Each row, then roughly how far along a hidden order it lies, from 0 to 20:
In the rows, 128 means zero.
[105 135  92 178 148 148 172 132 137 149  92 128 146 157 107 148 131 120
 115 189 133 143 125 116 118 160 123 155 109 139 133 116 141  78 124 143
  81 119  63  97 129 144 123 128 150 148 117  89 131 116 138 123 189 133
  96 153 176 132 138 109 145 139 133 124 175 124 147 140 103 141 163  63
 140 136 149 113 136  91 113 125 145  63 113 255 125 110 127 167 142 105
 123 123  87 178 165 131  90] -> 19
[161 124 183  91 118 103  92 114 109 125 164 114 113 121 145 112 121 131
 139  94 127 124 135 134 132 115 139 122 139 109 131 133 106 183 126 109
 157 136 166 128 134 120 124 137 119 130 128 165 130 139 134 138  79 135
 143 109  95 113 133 149 119 129 134 127 103 135 119 123 151 116 115 165
 119 111 119 140 123 151 139 132 125 168 147  20 135 154 120 105 129 133
 124 145 150 110 118 146 147] -> 2
[121  94  38  99 120 163 148 117 141  94 163  85 139 102 120 107 143 136
 136 171 132  63 122 140 127  97 113  40 130 117 130 133 123 210 119 115
 153 107 134 181 138  86 137 110 167 117 173 156 150 158 128 147 133 110
 115  76  56 107 108 127  94 122 130 116  91 107 152 121  99 163 141 124
 121 108 108 112 103 185 170 193 156 160  99  94 150  95 142 142 136 138
 119  95 164 117 166 168 146] -> 10
[111 135 125 183 150 144 170 129 134 148 100 128 146 162 110 151 137 119
 115 167 134 138 125 115 115 162 124 182 105 136 134 115 147  75 117 137
  82 125  51  85 132 142 123 130 145 146 120  76 130 126 144 121 196 137
  93 167 180 128 144 109 147 142 134 120 181 126 145 140 105 142 166  62
 138 133 148 114 141  86 116 121 150  64 119 255 130 110 127 165 141 105
 120 126  87 182 179 131  86] -> 20
[102 123  73 175 141 157 180 132 135 156  94 126 147 148  99 146 130 120
 116 195 133 125 121 116 118 146 116 151 107 142 132 117 147  96 122 144
  85 117  59 104 127 131 125 122 157 140 119  72 132 124 131 126 195 127
  93 145 174 134 133 102 148 133 130 126 170 117 150 137  90 147 158  76
 138 133 145 111 137 108 115 143 148  78 100 255 128  96 133 177 138 108
 123 108 100 179 164 130 102] -> 20
[115  84  26  94 122 178 139 125 156  86 152  94 141  98 103 110 150 124
 133 178 120  75 122 139 128  85  98  41 125 117 124 135 126 203 103 125
 154  82 114 190 131  83 129 110 171 115 154 140 152 163 128 141 148  99
 132  83  61 110  97 116  78 132 127 114  92 105 163 120  91 165 141 140
 117 134 108 109  90 145 165 186 164 161  81 106 143  68 147 149 140 149
 115  88 155 109 174 146 151] -> 13
[143 165 213 155 128  90 135 118  89 179  98 156 112 156 152 140 109 132
 129  90 142 176 137 118 126 164 160 193 132 143 133 121 131  53 166 136
 107 168 127  77 121 170 126 143  90 129 101 123 108  95 133 127 118 154
 103 148 189 144 152 130 156 131 126 144 158 151  90 147 157 100 106 106
 137 113 152 147 189 111 120  82  91  94 169 162 108 201 118 111 121 111
 134 165  91 145 100 116 114] -> 7
[131 124 152  75 107 150  97 136 111  99 169 102 109  93 143 114 101 128
 131 121 122  74 124 132 143  98 121  81 150 121 129 136 101 212 157 127
 171 111 192 163 122  82 127 125 140 118 129 163 146 143  96 138  90 119
 148  89  76 122  95 145 110 112 128 133  96 120 120 120 145 136 105 185
 113 109 104 130 112 159 144 161 138 188 101  30 142 116 129 126 116 124
 134 105 150 102 106 161 173] -> 0
[115  86  16  95 127 184 146 126 167  87 149 101 152 103  98 107 165 126
 133 182 116  67 120 137 125  85  91  49 122 114 123 134 127 199  98 127
 145  88 106 191 135  84 132 109 169 115 159 131 150 165 129 142 144  99
 134  81  45 108 102 118  87 121 127 107  92  99 169 117  82 166 146 128
 119 135 109 109  86 145 164 189 173 159  82 125 140  63 146 143 144 149
 116  82 166 112 172 141 146] -> 15
[134 117  62  87 104 173 126 130 113  90 173  96 116  91 128 109 115 130
 136 137 128  83 125 135 138  83 115  27 145 123 132 134 106 204 152 125
 175 104 171 179 128  78 132 119 156 121 133 161 148 148 104 147 108 115
 132  74  50 115 108 138 103 113 128 126  91 109 132 120 129 151 118 165
 118 107 103 120 103 151 150 172 128 185 103  52 147 113 135 132 121 125
 128  96 156 115 128 173 139] -> 3
[154 177 247 161 130  66 126 112  84 183 122 150 103 159 163 150 101 133
 128  77 142 173 137 113 124 180 175 214 125 134 143 119 127  61 157 123
 107 183 147  65 129 179 118 153  84 142  91 121 108  97 140 121 101 164
 104 177 214 137 166 138 178 146 137 143 158 159  80 140 170  93 109 112
 134 106 158 146 167 102  95  84  86 113 195 180 118 193 103 121 121  97
 136 186  89 170  96 121  94] -> 5

New part:
[139 136 118 124 120 110 115 110  95 114 135 121 149 141  81 123 137 111
 109  99 132 113 145 120 155 121] -> 6
[137 160 131 132 105 106 126 120  39  84 136 167 139 135  30 111 174  89
  97 120 156 117 148 134 164 137] -> 7
[136 158 101 137 137 110 107 111 133  81 140 117 158 143  88 108 151  81
 117 105 140 100 131 102 146 117] -> 11
[140 151 118 135 133 122 109 116 125 105 136 120 146 145 102 116 150  97
 133 117 134 113 126 107 156 112] -> 0
[132 161  99 172 127 128 113 126  84  22 152 147 139 159 113  85 184  52
 115 141 155 120 112 142 168 118] -> 15
[135 158 101 145 133 119 110 106  78  59 141 125 147 154  84 101 149  65
 114 116 133 114 120 131 168 118] -> 17
[133 161 111 156 119 107 112 123  73  46 137 149 143 141  72  97 171  62
 106 126 154 113 115 148 179 122] -> 11
[136 159  99 150 132 117 105 135  81  59 139 124 146 145 106  98 144  43
 139 127 140 113 118 140 164 115] -> 8
[136 168 113 161 128 113 109 125  86  36 151 139 149 164  80  93 169  53
 113 125 147 108 126 125 168 118] -> 19
[136 154 128 136 119 117 118 113 100  81 144 150 145 144  61 109 161  82
 103 117 155 115 140 110 161 129] -> 8
[147 163 111 111 114 100 114  91  79 110 125 122 161 131  22 129 147 124
  94  76 145  99 153  96 142 128] -> 10
[144 157 123 120 110  96 122 106  66  92 136 147 149 142  37 120 158  86
 100 109 151 109 148 122 153 134] -> 8
[142 173 103 145 127 106 107 111  80  56 142 133 157 147  56 106 162  94
 108 105 152  99 134 112 166 118] -> 20
[130 155 108 162 123 114 114 133  65  32 137 152 139 147  96  92 161  48
 104 133 145 117 119 154 170 125] -> 17
[153 156 121 130 122 112 121 107  98  96 138 144 155 141  82 115 140  97
 111 107 136 112 140 110 150 127] -> 6
[132 151 118 151 121 122 118 136 104  79 137 145 144 143  75 107 151  75
 116 127 139 115 127 140 161 119] -> 5
[137 161  97 149 124 118 114 115  71  56 140 133 148 147  87 102 142  72
 111 124 147 111 123 138 160 118] -> 17
[138 156 120 127 119 113 109 121  68  99 122 126 144 130  65 123 149  90
 107 106 141 116 127 142 152 126] -> 0
[141 163 109 136 137 114 105 112 143  81 149 113 153 150  98 108 152 105
 124 102 139 103 129  93 155 117] -> 11
[134 168 100 149 133 118 109 122  85  37 151 138 156 152  82  94 160  64
 111 114 145 109 124 125 169 122] -> 20
[128 148 109 155 123 124 124 135 116  83 145 144 136 152 108 101 153  89
 114 135 142 122 126 138 170 128] -> 8
[126 150  99 189 141 127 111 134  95  19 151 143 139 160 136  86 169  52
 125 146 140 118 109 142 159 116] -> 17
[118 164 117 209 135 127 120 156  98   1 170 197 126 168  95  66 204  27
 122 174 173 126 105 153 195 128] -> 17
[135 174 127 153 116 107 115 109  54  38 137 156 147 148  31  99 179  52
  99 112 160 108 129 136 171 125] -> 16
[136 158 119 142 117 107 114  97  87  79 137 137 147 142  53 112 147  80
 100 111 141 109 140 131 152 118] -> 12
[139 163  96 147 126 107 115 109  66  55 146 140 154 148  57 103 162  58
  98 111 155 106 129 125 166 128] -> 18
[137 171  99 164 125 116 112 108  74  39 152 140 149 154  64 107 168  53
 102 117 145 105 133 121 165 122] -> 20
[134 167  95 149 133 119 109 111  82  41 146 141 147 155  74  95 169  67
 115 124 149 108 119 118 164 125] -> 18
[138 143 121 129 122 104 117 125  84  80 127 123 145 132  82 113 132  93
 108 111 142 108 128 129 147 130] -> 2
[141 160  98 134 136 113 104 103  81  71 133 102 160 141 108 120 130  61
 121  99 128 102 121 119 153 111] -> 16
[137 165 102 146 118 106 113 108  48  45 131 134 150 138  65 111 152  63
  91 114 151 107 126 149 167 122] -> 18
[144 163 101 143 137 110  99  91  87  70 138  99 161 143  67 112 143  91
 118  96 130  98 122 114 154 110] -> 17
[135 156 127 134 111 113 125 112  74  83 140 148 146 138  45 110 167  82
  97 109 142 111 143 124 168 130] -> 12
[133 159 130 131 107 110 128 128  63  70 137 162 141 154   1 106 169  86
  91 114 163 107 144 128 164 137] -> 10
[144 162 103 129 112 101 110  89  43  66 129 125 158 129  19 116 150  56
  94  92 151  97 135 126 160 129] -> 15
[137 151 103 144 119 114 112 114  99  76 136 124 151 139  86 108 146  71
 109 104 137 110 131 128 150 114] -> 10
[127 169 112 176 126 112 117 147  78  12 147 176 136 162  66  80 189  36
 109 154 160 115 118 152 175 125] -> 18
[139 159 113 126 122 119 115 118 107  89 144 134 154 151  75 114 155  96
 106 103 147 107 142 102 140 126] -> 17
[134 148 109 131 122 118 114 116  79  97 133 123 144 137  74 115 144  87
 116 108 137 117 124 142 153 126] -> 0
[133 147 113 144 120 108 119 131 104  86 134 143 144 138  87 112 149  85
 114 119 145 114 135 134 160 121] -> 4
[125 158 109 167 124 121 126 131 106  52 158 179 143 159  74  92 181  77
 110 135 158 112 137 124 167 130] -> 12
[159 164 106  86 115  94 109  67  79 137 128  85 178 122  20 146 117  86
 108  58 133  90 154  80 133 121] -> 9
[141 152  98 137 159 126 101 115 188 112 154  82 162 165 137 112 131 120
 155 100 124 106 126  63 133 107] -> 8
[134 154  98 168 134 121 110 133  92  56 148 138 148 157 111  91 158  57
 128 131 136 114 111 140 169 117] -> 18
[134 157  96 132 129 113 104  92  79  58 125 106 161 139  85 115 135  74
 110 105 132 104 125 125 152 115] -> 16
[141 156  88 128 127 109 110 100  67  67 127 107 154 138  79 112 130 105
 112 100 130 107 125 130 156 115] -> 17
[133 156 112 156 134 127 117 127 131  64 157 148 144 161  98  96 175  85
 124 120 144 117 132 108 163 126] -> 17
